Facts:
fodrim	ρ	pagres; klubam	ρ	drudro; griklar	ρ	klizal; kloklel	ρ	plezu; fistas	ρ	flaskes
plibus	ρ	brista; libis	ρ	skalin; stabrus	ρ	stegim; tragis	ρ	tridruk; dubro	ρ	mugis
stutar	ρ	flokas; ketres	ρ	plitru; pibarum	ρ	vapo; gamal	ρ	seko; bregos	ρ	baplak
truvis	ρ	vitren; traflode	ρ	noles; grigek	ρ	broflon; gruplik	ρ	dritra; pudon	ρ	latror
dralur	ρ	sostir; bunus	ρ	sokli; skefom	ρ	grinostun; tridruk	ρ	klepas; pleplan	ρ	traflode
bustor	ρ	stutar; ratro	ρ	niklon; diti	ρ	bruven; mustil	ρ	vorum; mistok	ρ	keklo
dritra	ρ	grigek; gebras	ρ	zoluk; dutum	ρ	bunus; sadrul	ρ	gebras; plezu	ρ	resaben
pliflik	ρ	griklar; resaben	ρ	foskar; sitragir	ρ	stabrus; trenas	ρ	ramarak; zoluk	ρ	brifles
bibinis	ρ	steste; noles	ρ	drabo; drafik	ρ	tradal; sostir	ρ	flaploga; grusim	ρ	mekimus
klizal	ρ	pleplan; mekimus	ρ	pebruk; lakligru	ρ	pliflik; mepo	ρ	guple; klosom	ρ	brunal
drudro	ρ	pibarum; baplak	ρ	gamal; plugar	ρ	stuse; sigrak	ρ	foza; brifles	ρ	pezam
dasta	ρ	ratro; steste	ρ	nuben; skalin	ρ	dizur; treflan	ρ	brumiflel; plitra	ρ	sigrak
noka	ρ	mepo; bruven	ρ	didri; vorum	ρ	plibus; gebrum	ρ	dasta; vapo	ρ	rufel
fogro	ρ	bustor; klala	ρ	gruplik; plerem	ρ	klabel; mugis	ρ	dralur; keklo	ρ	fistas
foskar	ρ	dubro; latror	ρ	dutum; rufel	ρ	sitragir; remel	ρ	truvis; toza	ρ	grizor
broflon	ρ	klubam; megobak	ρ	gravo; doklam	ρ	ketres; buran	ρ	fogro; rebipos	ρ	trenas
nuben	ρ	kloklel; niklon	ρ	zabras; pagres	ρ	mostor; stegim	ρ	tragis; mobi	ρ	mistok
klabel	ρ	rebipos; brista	ρ	drafik; flaploga	ρ	klosom; vitren	ρ	bregos; stuse	ρ	remel
brumiflel	ρ	gebrum; sokli	ρ	sadrul; grinosken	ρ	plugar; gruplusan	δ	zabras; didri	δ	flasok
didri	δ	gebrum; didri	δ	kloklel; didri	δ	fliklun; didri	δ	gamal; klubam	δ	gebrum
klubam	δ	pudon; klubam	δ	pladro; klubam	δ	fiflar; klubam	δ	dutum; klubam	δ	fliklun
lilo	δ	vitren; trosko	δ	mustil; trosko	δ	tridruk; griklar	δ	grigek; griklar	δ	kuflom
kloklel	δ	vapo; kloklel	δ	plezu; fistas	δ	brunal; vebom	δ	latror; vebom	δ	vapo
plibus	δ	miskor; zagro	δ	sadrul; zagro	δ	pleplan; skuplo	δ	stuvam; skuplo	δ	testipi
dubro	δ	plitra; stutar	δ	gamal; pletugom	δ	skalin; pletugom	δ	zabras; pibarum	δ	trenas
pibarum	δ	miskor; pibarum	δ	klubam; gamal	δ	mustil; pladro	δ	foskar; pladro	δ	gruplik
plaskin	δ	bregos; plaskin	δ	grizor; lipo	δ	buran; lipo	δ	flaskes; lipo	δ	klubam
lazuklon	δ	resaben; lazuklon	δ	buran; lazuklon	δ	mostor; lazuklon	δ	truvis; truvis	δ	stuse
truvis	δ	zabras; vodum	δ	lakligru; vodum	δ	doklam; vodum	δ	dutum; grigek	δ	foskar
grigek	δ	doklam; gratrak	δ	vitren; gratrak	δ	pudon; gratrak	δ	kloklel; gruplik	δ	gravo
pudon	δ	zisek; pudon	δ	gravo; dralur	δ	pletugom; bunus	δ	stuse; bunus	δ	drafik
bunus	δ	kuflom; skefom	δ	telam; skefom	δ	plitra; skefom	δ	klabel; skefom	δ	niklon
foza	δ	stuvam; gruskar	δ	bregos; gruskar	δ	latror; gruskar	δ	fliklun; pleplan	δ	gravo
pleplan	δ	vapo; miskor	δ	testipi; miskor	δ	bustor; bustor	δ	grusim; bustor	δ	robrel
bustor	δ	foza; ratro	δ	drafik; stuvam	δ	drudro; stuvam	δ	doklam; diti	δ	dasta
diti	δ	sitragir; flaga	δ	rebipos; flaga	δ	pugro; flaga	δ	gruplik; flaga	δ	lipo
dritra	δ	skalin; dritra	δ	tragis; gribren	δ	zisek; gribren	δ	gruplusan; gribren	δ	griklar
dutum	δ	gravo; dutum	δ	doklam; sadrul	δ	sitragir; plezu	δ	noka; plezu	δ	pladro
sitragir	δ	gamal; sitragir	δ	kuflom; trenas	δ	grusim; zoluk	δ	drafik; drafik	δ	foskar
sostir	δ	stuse; sostir	δ	foza; grusim	δ	vitren; mekimus	δ	lazuklon; mekimus	δ	treflan
kopir	δ	didri; lakligru	δ	flaskes; lakligru	δ	skuplo; lakligru	δ	gratrak; droza	δ	fliklun
klosom	δ	rebipos; drudro	δ	fliklun; baplak	δ	pagres; baplak	δ	skefom; sigrak	δ	sazel
sigrak	δ	zoluk; tradal	δ	ratro; dasta	δ	pugro; dasta	δ	gruplik; drabo	δ	gravo
drabo	δ	fogro; drabo	δ	latror; steste	δ	fiflar; steste	δ	bustor; skalin	δ	gebrum
skalin	δ	klabel; treflan	δ	sadrul; treflan	δ	sitragir; plitra	δ	grizor; plitra	δ	klala
plitra	δ	doklam; noka	δ	fogro; noka	δ	mostor; noka	δ	vapo; bruven	δ	dasta
bruven	δ	fistas; vapo	δ	foskar; klala	δ	flasok; klala	δ	gruskar; klala	δ	doklam
groklar	δ	bregos; groklar	δ	klubam; groklar	δ	testipi; brunal	δ	droza; mostor	δ	gruplik
mostor	δ	latror; telam	δ	grizor; telam	δ	plezu; latror	δ	fogro; latror	δ	gruplik
rufel	δ	sazel; rufel	δ	pladro; rufel	δ	zoluk; plitru	δ	fistas; flokas	δ	zisek
sazel	δ	pugro; busek	δ	niklon; ramarak	δ	buran; ramarak	δ	vapo; ramarak	δ	dutum
broflon	δ	vitren; megobak	δ	vebom; doklam	δ	gravo; doklam	δ	bregos; doklam	δ	fliklun
fiflar	δ	fogro; rebipos	δ	grinosken; rebipos	δ	bustor; guple	δ	rebipos; guple	δ	stuvam
pagres	δ	truvis; pagres	δ	pliflik; grizor	δ	fogro; grizor	δ	mostor; grizor	δ	noka
grizor	δ	tragis; grizor	δ	testipi; stegim	δ	zisek; stegim	δ	drabo; stegim	δ	gruplik
stegim	δ	plaskin; mobi	δ	gruplusan; mobi	δ	sostir; musom	δ	lazuklon; musom	δ	lilo
kuflom	δ	grigek; trodrusol	δ	vebom; trodrusol	δ	fiflar; klabel	δ	drudro; klabel	δ	resaben
klabel	δ	grizor; klabel	δ	plezu; brista	δ	flaman; brista	δ	mepo; flaploga	δ	grinosken
flaploga	δ	plezu; vitren	δ	dasta; klepas	δ	latror; brumiflel	δ	flaskes; brumiflel	δ	pudon

Known rows:
lakligru: [  8   7   1  -6   8  -8  -6  -1  17  -2  15   1  -4   0   6 -16  -7  22
  -6  -5   1  -1  10   9   1  -2  -5  -3  14   6  -2  -8  -8  -7  11   0
  -2  10   1  -9   2]
vodum: [ 15  17   4  -2   2  -9   1   2  14  -1  17  -1  -3   7  -5  -9  -9  19
  -7  10   3   0   9  11   5   2 -29  -4  13   5   0 -10  -5  -8  17  -3
  -3   2   4 -10  -4]
robrel: [ -5 -12   0  -1   9  -1   2 -12   6  -4  -2   7  -7   0   5  -5   2   2
   9  -6   4   2  -9   2  -5 -10  35 -30  18   8  -6   9   3   2  10   0
   4   2  -7  -4  -5]
keklo: [ -9   3  -6  -1   1   2 -18  14   2   0 -12   5   1   1  -5   4   5 -10
   1  -2  -2  -4  16  -4   3  -6   0 -14  -9  -2   1   3   8   0  -4  -3
   0   9  -3   0   3]
pibarum: [ 38 -15  19  -6  -3  -7 -21   2  22  -3  25  -9  -8   7 -13  -6 -14  11
  -6   6  -1   8   4  10  15 -10 -15 -45  23  18   4  -2 -10   1  -5  -4
   6  12  -3   4 -12]
vapo: [ 20 -37  23  10  -9   9 -19 -19  -9  11   2 -18  -3  -9   5   8   3   2
   5   6  -5  15 -12   4   3   4  13  16  -5  25   0   1  -3   5 -26   7
   1 -28   6  20 -10]
pleplan: [  6   2  -2  -3  -4   0  12   0   2   4   6  -8   6   1  -1   5  -1   8
  -3   8  -2   3   3  -2  -3   8  -7  18 -10   4  -3  -6   1  -2   7   2
  -4   1   8  -7   3]
klubam: [ 35 -16  24   0  -8 -10   1  -9   8   5   9 -11  -9   0  -6  -7 -13   7
  -2  11  -4   8   2  14  20  -3 -13 -23  24  35   2  -6 -10   0 -34  -3
   5  -4   3   7 -12]
lipo: [ 9 -1  3 -9  1 -1  8 -7 10 -3 13 -6  2  3  1 -5 -8 15 -4  5  7  5 -7  0
 -1  1  2  0  5  7 -1 -4 -2  1 15  1 -1 15  2 -9 -1]
flaga: [ 23  -7   1 -19  -3  -1   7  -5  18  -2  22   1   8  11 -11  -3 -13  17
  -5   6   3   8   2  -5  -8   3  -1 -19   3  -3   0  -5  -3   3  11   1
  -4  28   0 -11  -3]
testipi: [ -8  -9   1   9   6  -5  -4 -20  -5   1 -12   4  -7 -10  10 -13  -1   5
   9  -3   0  -4 -15  10  -8  -3  31  -7  19  27  -5   3   2   1  -2   3
   6 -29  -2  -4  -5]
megobak: [ 13  -7  -3  -8  -5  -1 -15  -7   4   8   5   3   4  -1  -5  -5 -11   4
  -6  -1  -4   2  12   2  -6   9  -3  13  -9   4   2  -9   5  -2  -6   3
  -6  10   2  -3   3]
tragis: [ 22 -35  11  20  -6  11 -52  -5 -11  -2  13 -12  -5 -10   8   4   2  -7
   5  -7   3  -2   1   5 -15   2  13  13  -5  16   8   5   8   5  10   5
   5 -49  -5  15  -9]
diti: [  7   3   2 -17   1   7  12   8  14  -4  16 -12   5  -2   3  13   4   6
  -7  -3  -2   3 -14  -9   6   1 -12   1  -8   2   1  -6 -13   2   8   1
  -3  42   5   3  15]
truvis: [-11   2  -1   3   8   7  36   1  -9  -6  -1   3  -4   5   6   3   4  -1
  -6 -11  11  -1 -16 -13 -17  12   3  31  -9 -13   6  17  -1  -5  -1  -1
   7  10  -1  -1  -4]
gruplusan: [-13   9  10  14  14   0  15  -6  -7   1   0   2  -4   2   3   2  13   6
  -4  -7   9  -1  -2  -7   9   5   0  14   2 -24   1  16  -2  -7  -1  -3
   4   3  -1  11  -5]
flokas: [  2  11   4   1  -1  -4   9   7   3   5   9   0  -1   8 -10   7   4   3
  -3   8   0   0   6  -1   6   2 -20   1   2 -16  -2   2   2  -4  13  -3
  -2  -5   3  -2  -7]
gamal: [-24  18  -8   2   9   4  12  27 -16  -4 -10 -19  14  -8  14  18  22 -12
   3 -10  -1  -5  -8   2  16 -12 -17  20  -4  46  -7 -11  -5   2  14  -3
   3  -6   8   2  10]
foza: [ -6  10   7   9  11  -4  10 -11   3  -5   2   3  -9   6  -1  -3   5  12
   6   1   8   1 -11   3   3  -8  16 -27  27  -6  -5  15   2  -2  15  -5
   6  -5  -5  -6 -13]
sigrak: [  5  -3  -1 -12  -6   3  -4   1  11   9   6   3   9  10 -19   7   1   7
  -6   5  -2  12  25  -7   3   3  -8  -8 -15 -19  -1   3   8  -4   3   1
  -8  32   1   2   2]
fodrim: [ -2   4  -7  -3   3   2 -22   9   0  -1  -7  10   4  -6  -1   3   2  -6
  -2 -10  -4  -4  12   0   3  -3   6 -10  -8  -1   1   0   0  -2 -10  -2
   0  14  -4   4   8]

Rows:
No name comes twice in this set of rows, the named rows included.
[ -7 -21  -7   8  -3   0  -4 -19 -16   8 -17   5  -2  -8  10  -3  -3  -3
   8  -2  -7   5  -9   7 -16  10  37  25  -2  31  -5  -2   9   4 -18   8
   0 -38   2  -8  -6]  fogro
[ -9  -1  -7  -6  -1   5  -4  12   1  -6  -7   0   5  -4   3  10   6 -14
   6  -2  -9  -1 -12   2   2  -7  14  -9  -3  14  -3  -5   0   5   5   1
  -1   6   1  -2   7]  fistas
[  2   7   1 -10  -5   1   9  13   8  -1  11 -14   8   4  -2   8   2   8
  -6   3   0   1 -10  -5   4   3 -22  14  -8  -3   3  -6  -6  -2   6  -2
  -4  16   7   3   6]  zagro
[-20  -1   4  16  12   9  28  -3  -4   4 -13  10 -19  -1   5   7  21  -1
   2  -7   0   2 -26  -9 -13  12  32  20  -3 -15  -2  28  -4 -11  -9   1
   5  -2   3   4  -1]  stuse
[-12 -26   2  -7  -1  10   8 -14  -3   8 -10  -5   8  -3   6  12  11  -6
  10  -1  -4  12 -21  -5  -6  -3  36  -7  -4  19 -11   5   3   8  -2   7
  -2   8   3   2   3]  pugro
[-12   1  -6   6   6   4  13  -1 -16  -2 -13   8  -1  -3   7  -5   5  -7
  -3 -12   6  -4   1  -7  -5   3  15  16 -11  -4   4  10   2  -1  -7   0
   6   0  -5   2  -2]  pliflik
[  1 -19 -11  -1   5   3   3  -8   8   0 -10  22 -22  -7   9  -8  -3   1
   5  -5  -9   3 -18   3 -24   6  51  -3   2  11  -5  13   1  -4 -10   5
   3   4  -2 -13   6]  grinosken
[  2   8  -7 -12  -6   4   0  26   9  -8   4  -6   6   7  -9  10   4 -13
   0   5  -5  -2  -8  -4   0 -11  -9 -18  -7   1   1  -3   0   5   7  -2
  -1  13   0  -7   7]  plitru
[  8 -17  32   8  -5  20 -27  18   1  -1  16 -31   1 -11   8  30  17  -5
   1  -2  -1   5 -26  -2   8  -3 -12   9  -5  14   3   2 -14   5   5   2
   4   2   9  32   8]  sitragir
[ -8  15   8  10  10   0   7  -1   2  10   5  -1   0   3  -7   5  13  11
  -9  -1   4   2   7  -3  14   5 -22  21  -2 -21  -2   6  -5 -11   2  -2
  -3  13   7   7   4]  griklar
[ -3   9   2  -7   2   9  15  11  -2  -4   7 -10   5   0  12  13   7   1
  -6  -8  -1   0 -21  -9   2   5 -13  29 -11   5   4  -5 -12   1  -2   1
   0  28   6   7  15]  treflan

The same elements again, as new rows of numbers:
Known rows:
fistas: [-5 -2  7  3 -8 -4  1 -7  5  1 14  8  3 -4 -9  0 -3 14 -1 -8  1 10  4  1
  1  7 10 -4  3 -6  0 -5 -4  6 -3  2]
lipo: [ -6  -2   5   4  -4  -6  -2  -4   1   1   5  17   5   0  -4   2  -2   2
  -2  -4   1   4   0   2   3   7   5   2   1  -2   3 -13   0   3  -5   2]
vitren: [ -6   3  30   7 -31 -24   4 -30  -1   5  11  21  -5   7  14 -12   4  70
 -18 -12  16   2  12  12   9  -6 -18   1  18   1 -13   8   6  15   9 -11]
didri: [ -3  -8  11  11 -14   3   3 -11   2   5  19   1   9   1  -3   3   1  -3
   2  -6 -14   7  11  -4   8   6   4  -3  14   0  14 -11 -12  11 -12  16]
droza: [ -1 -10   8   9  -8   5   3 -10   6   6  27   5  13   0  -4   6   1   4
   6  -4 -19   8  16  -7   7   5  -2  -2  19   0  14  -9 -10  13 -14  16]
noka: [  4   7   7   0   0   4  -5   3   7  -4  15  48   4   0   4 -13 -14   9
   8  -4   6  -8   3   2   0  23  24   3   6  -4   1   0  -2   6 -19   2]
latror: [ 10   3   2 -11  22  10  -6   0  18  -1  40  70  -6   0  28 -15 -13 -14
  -7 -11  15 -16 -10  -4  -5  20  11  -5   5 -10  -1  -2  14   2 -14   5]
grizor: [  3   3   2   3   6  -1  -8   5  -2  -2  -2  46   6  -2 -12  -2 -11   5
   6   3   0 -11 -10  -1   9  22  21   7   4   5   7  -6   0   5 -18   8]
trenas: [ -7   0  10   3 -12 -13   2 -11   4   2   9  22   0  -4 -12   0  -1  28
  -1  -6   6  10   4   7   2   1   1   0   3   0  -4  -1   1   6   4  -6]
musom: [ -8  -1   8  10 -11  -8  -1  -8   0   0  11  18   3   1  -3  -1  -1   6
  -3  -5   1   5   1   4   4   3   3   1   1  -2   1  -9  -3   3  -6   1]
klosom: [ -7   0   4   1  -1 -11  -2  -2   5   2   0  20   3  -7  -9   2  -5   3
   5  -6   3   7   2   3  -2  10  10  -1  -1  -2  -9  -7   3   3   5  -3]
flaga: [ -7  -3   2   6   2  -7  -2  -4   3  -2  13  27   1  -2   7  -4  -5  -2
  -9  -9   8   5  -7   3  -2   8   2   1  -4  -4  -1 -13   8   0  -2  -5]
guple: [ -9  -4  -1   1   4 -12  -4   0   0   0  -8  18   5  -5 -14   7  -1   1
  -3  -2   2   9  -9   4   0   6   5   3  -6   1  -1 -15   3  -1   2  -7]
sostir: [ -9  -2   4  -1  -5 -13  -3   0   4   4  -6  12   1 -11 -17   4  -6  -7
  12  -8   4  10   4   3  -6  10  14  -2  -2  -2 -16  -6   4   2  11  -3]
kloklel: [ -5   7  19   8 -18  -3  -4  -8   3   1  17  33   4   0 -10  -5  -9  10
  25  -2  -5  -3  19   6  -3  20  18   1   9   0  -5   5 -12   9 -15   3]
pudon: [ -7  -5   1 -11  17  -6   0 -11  18   2  22  35   6  -4   9   6   0   2
  -3  -7   5  11   5   1 -11   2 -11  -1   5  -7  -6  -8   5   2   3 -16]
tragis: [  2   7 -15   7   9   0  19   1   4   2  18 -25   2   9 -12   2 -11   1
   1  -5   4 -15   1   3 -11  -9   6   9   3  -8  -2   6 -17  12   6  -1]
flaman: [ -2   2  -8  12   4   7  20  -2  -3  -1   4 -11   0   6  -2   8 -13 -27
   4  -5   2  -4   2  10  -5 -11  -4   8   4   2   4  -4  -1   8   2  -1]
pugro: [ -1   2  -9  16   5   2  21  -1  -1  -1   9 -10  -3   4   5   5 -13 -25
  -2  -8   8  -4   0  10  -5 -12  -5   7   2   1   3  -5   3   4   4  -2]
robrel: [ -2   2  -9  13   3   3  18  -4  -1   0   4 -15   0   4  -3   7 -12 -21
   5  -5   2  -4   0  11  -4 -11  -4   8   3   1   4  -4  -2   6   3   0]
zabras: [ -2  -1 -10  13   3   4  21  -1  -4  -3   1 -20  -1   3  -8   9 -13 -18
   1  -6   4  -7  -9  11  -4  -8   0   5   0   2   4  -9   2   4   1  -2]

Rows:
No name comes twice in this set of rows, the named rows included.
[ -2  -5  -8 -12  16   0   1  -4  26  -3  33  61   6  -2  32  -4  -8  -9
  -5 -10   1  15   7   0 -12  10 -14  -5   6  -4  -6 -11  22  -2   2 -24]  gruplik
[  0   5 -12   7   5   3  20   0   4   1  17 -27   1   8  -8   5 -11  -5
   4  -6   5 -10   3   7 -10  -9   1   8   5  -5  -1   5 -11  10   6  -2]  tridruk
[ -4  -4   9   6 -17  -6   4  -8   6   2  23  -2   0  -4   1  -4  -3   8
  -8 -15   2  13   6   1  -2   2   5  -8   2 -10  -4  -6   1   6   1   6]  diti
[ -1   1 -11  12   7   2  18   2  -3   0  -2  -9   1   2  -9   9 -13 -17
   3  -3   4  -7  -4  10  -2 -10  -1  10   3   5   3  -4   0   5   4   0]  testipi
[ -8 -13  -1 -13  25   5   1 -11  24   7  28  27  25  -1   2  18   5   3
  11   2 -16  17  25  -7 -11   7 -14  -1  21  -6   4 -10  -6  10  -4 -15]  doklam
[  8  -2  -4  -2  12   7  17  -5   3   3 -15 -29   9   8   7   4 -12   0
   0  -4   8  -8  13   8  -4  -1  -2   8  24   2  -3   3   0  15   5  -8]  bregos
[  0  -2   1   6   3  -3  -2   0   5  -1  29  35   3   4  10  -7  -7  -2
  -7  -8   1  -8  -6  -4   0  13   9   1   3  -6   3 -13   5   4 -12   3]  klepas
[ -3   4   8   7 -10  -1  -4   0  -5  -1  -2  30   7   0 -17  -3  -6  13
  11   4  -3  -5   1   3  11  15  19   6   6   4   9  -4  -9   7 -16   9]  telam
[  0  -7  10 -11  -3  16  -1  -9   8   7   7 -18 -14  -6   1   0   3 -19
 -14 -20   4  14   4   1  -1   2  13 -17  -2 -17  -1   2 -12   1   2  24]  sadrul
[ -3   6  16   9 -14  -4  -6  -2   0   1  11  34   6  -5 -14  -4 -12   6
  26   0  -4  -7  13   5  -1  23  25   1   8   4  -8   5  -6   8 -13   3]  plezu
[-10   0  12 -12   2  13  -4  -8   7   1  -8  -5 -10  -2  -3   4   1 -12
  -5  -9   4  19  15   8  -7   8  12  -7  -3 -13  -2   9 -21  -3  -3   4]  bunus
[ -8  -6   2  -7   5   2   1  -9  15   3  10  13  13  -4  -5   9   1   8
   7  -1 -10  18  15  -1  -5   9  -1  -2  12  -1   2  -5  -6   7  -4 -10]  klala
[  2  -7   9   0 -16  -1   1  -7   3   3   1 -18   4  -1   2  -5  -4   8
  -9 -12  -1   8  10   1   2  10  14  -5  11  -8  -3  -6  -4   8  -2   6]  gamal

Now the same elements, written a new way:
Known rows:
grinosken: [  4   8  15  -7   0  -6 -21   8  -9  -8  -3   6   4   9  -9   8  11   8
  -5  -5   8   5   4  -2  -4 -37 -22   9   2  -5 -17]
gebras: [  4  -1  12 -12  -5   0  -6  -9 -11  -3  -2  -1   5  15  -7  -1   7   2
   9  -3   3  -6  12   1   0 -10 -14   7   2  -5  -6]
lakligru: [  1   6  -1   0  -1  -2 -10   8  -1  -1  -3  -4   7  -8  -1  11   0  -1
  -7  -9   5  12 -14  -3  -2 -17   5   2   0   0   0]
pezam: [  3   3  14 -13  -6   1  -3 -22 -12   2   3 -17   7  22   3   6   3   0
  22  -2   4 -16  10   3  -3  -2  -1   9   1 -10 -10]
mugis: [  0   5  -7  -4   5 -12  19 -17  -3  -7   3  30   3   9  12   8   2   8
  -1  -2  -3  10  -2  -4   7  49 -12  -2   1   8  -4]
bunus: [ -6  -5 -11 -20  -5  -5  12   1   6  -1  -2  -1  -3  -7  -6 -11 -18  -6
  15  10   2  16  -5   5  -2 -33  25   0  -1 -10   1]
kuflom: [-10  -3   3 -12  -8   0  36 -27   4  -2   5 -12 -15  -8 -10 -23  -7   0
   8  13  -3  23  -2   6  -1 -20  11  -3  -7  -5  -2]
griklar: [ -9   1  -6  -9  -2  -2  24 -21   4  -3   8  -5  -7  -9  -3 -25 -15  -3
   8  15   0  16 -13   6  -8 -21  19  -1  -6 -10   1]
gribren: [-2  4  1 -4  0  1  0 -3  0  0  4 -9 -2 -3 -1 -1 -1 -2 -1 -1  1  6  1 -4
 -2  0 11  0 -1  0  0]
lilo: [ 25  -4 -15   3   0  11  20  10   5   3  -1 -22  19  -6  -5   9  23   2
  -1  -8   8  24 -41  -7  -8   7  14  -6   7   4   7]
musom: [  0   0  -3  -1   1   1   9   5   0   1   2 -12   4  -1   4   4   2  -1
  -3  -3   2   1  -7  -5  -1  -5  12  -1   1  -1   1]
vebom: [  1  -8  -2 -15  15   8  -8  22  10   5 -17   7 -13   1   0 -10  -9   3
 -13  19 -11 -24   1  -9  -2  -9   1  -1  -3   5  -2]
fliklun: [ -5   4  13  15  -7  -1 -13 -17 -17  -4   6   8   9  -1  -4   2   4  -4
   0 -11   0  -6  16   5   6  13 -27   5   0   1   8]
lipo: [ 0  2 -1  1 -1  1  6  2 -3  1 -1  1  2  0 -1  5  3 -2 -6 -6  0 -2 -3  1
  0 -4  3 -1  1 -1 -2]
buran: [ -2   8   4  -8  -7  -8 -33   6  -3  -3   3   5   0   7   0  10   3   2
   7 -11   4  10  11  -6   5  -2  -1   7   3   1  -6]
skefom: [ -5   2  -8  11   5  -4  10  12   1  -1  -7   9   5  -3   2  13   4  -2
 -16  -5   2  -1  -3   5  -1 -25  -4  -4   0  -5  -2]
tridruk: [ -1   9  10  20   3  -1 -36  -7  27   3  29  -5 -14   3   1  12  -3   5
  28 -10   6   0  25 -16   6   8 -26   3   3   1  -4]
truvis: [ -2  -1  -1 -10   4  -4  17   0   0  -2   1  -9   4   3  -7  -6   1  -5
  -4   0   1   2   0   3  -6 -32   2  -1   2  -9  -6]
plibus: [ -1  -1  -8   7   7   0   5   6  -1   0   0   1   8  -2   4   0  -5  -3
  -4   3   3  -4  -9   4  -6 -13  12  -1   1  -5   4]
guple: [-1 -2 -6  9 -2  3 24 -5 -3  3  0 -4  8  0  3  9  1 -3  0 -1  1 -6 -7  6
 -1 -6  8 -3  0 -5  7]
dritra: [  0   3  18  13 -11  -2   3  27  -7   7   2  -2 -21   2   7 -19  21  -2
 -14   3  10  -5   0  27   4   2  -1 -12  -1   7  -1]

Rows:
No name comes twice in this set of rows, the named rows included.
[ -2   0  -5   9  -2   3  33  -8  -5   3  -4 -10   7  -4   1  17   5  -5
  -3 -10   0  -1   3   4   1 -11   3  -4   1  -6   5]  foza
[-1 -3 -1 -4 -2  6  5 -2 -2  5 -7  1 -2 -1  4  9 -9  0 11  4 -1 -5 -7  1
  0  0 10  1 -2  0  2]  ramarak
[ -1  -5   2  -6  14   3 -12  22   4   4  -8   4  -4   4   3  -2   0   0
 -22   0 -10 -27   9 -11  -1  -7  -6  -2   0   2  -3]  fiflar
[ -1  -4 -10 -14  -4   2  25  -6  12   1 -11   5 -10   0  -2  -3 -12   6
  20  18   3  18 -12  11  -3 -21  11  -3  -3 -10  -4]  ratro
[  1   3  10  25  -3   4   3  13   9   6   8  -7 -14  -4   3  -3  14  -1
  -6  -4   6  -1   3   6   3  -4 -14 -10   0   2   1]  pibarum
[  4  -2  -2 -27  -2  10  -9   6  13   6 -24   2 -22  -4  -5   2 -14  13
  13  23  -4   9 -10  -5   4  -9  13   1  -5   7  -6]  pladro
[  5   1  13   3  -5   8 -37 -12 -14   0  -1  13   4  -1   1 -13 -12   1
  27  10  -1 -14  -1   3   1  40 -17   9  -3  10  16]  gravo
[  6   0  -1 -10  -8   9 -38  15  -8  -2 -12   9   4 -25 -20  -7  -9  -8
  -5  -5  -3  17  -5 -14   4   1 -13   9   1  17  19]  pudon
[ 18   1 -12   4  -1   9  13   8   2   4  -2 -16  15  -8  -3  11  13   2
   1 -10   5  18 -35  -7  -6  10  15  -4   4   6   8]  gratrak
[ -4   4   8  -2 -19  15 -21  -5 -17   1 -23  10   3 -28 -19  16 -20 -10
   8  -5  -4  11   4  -7  10  -3 -22  11  -5  14  30]  dutum
[  5   0  10  21  12  12 -21   2  32   6  19 -10 -18 -10  -4  -3  -1   5
   9   4  -5 -12  12 -24  -3   1 -27  -1   1   8   3]  stegim

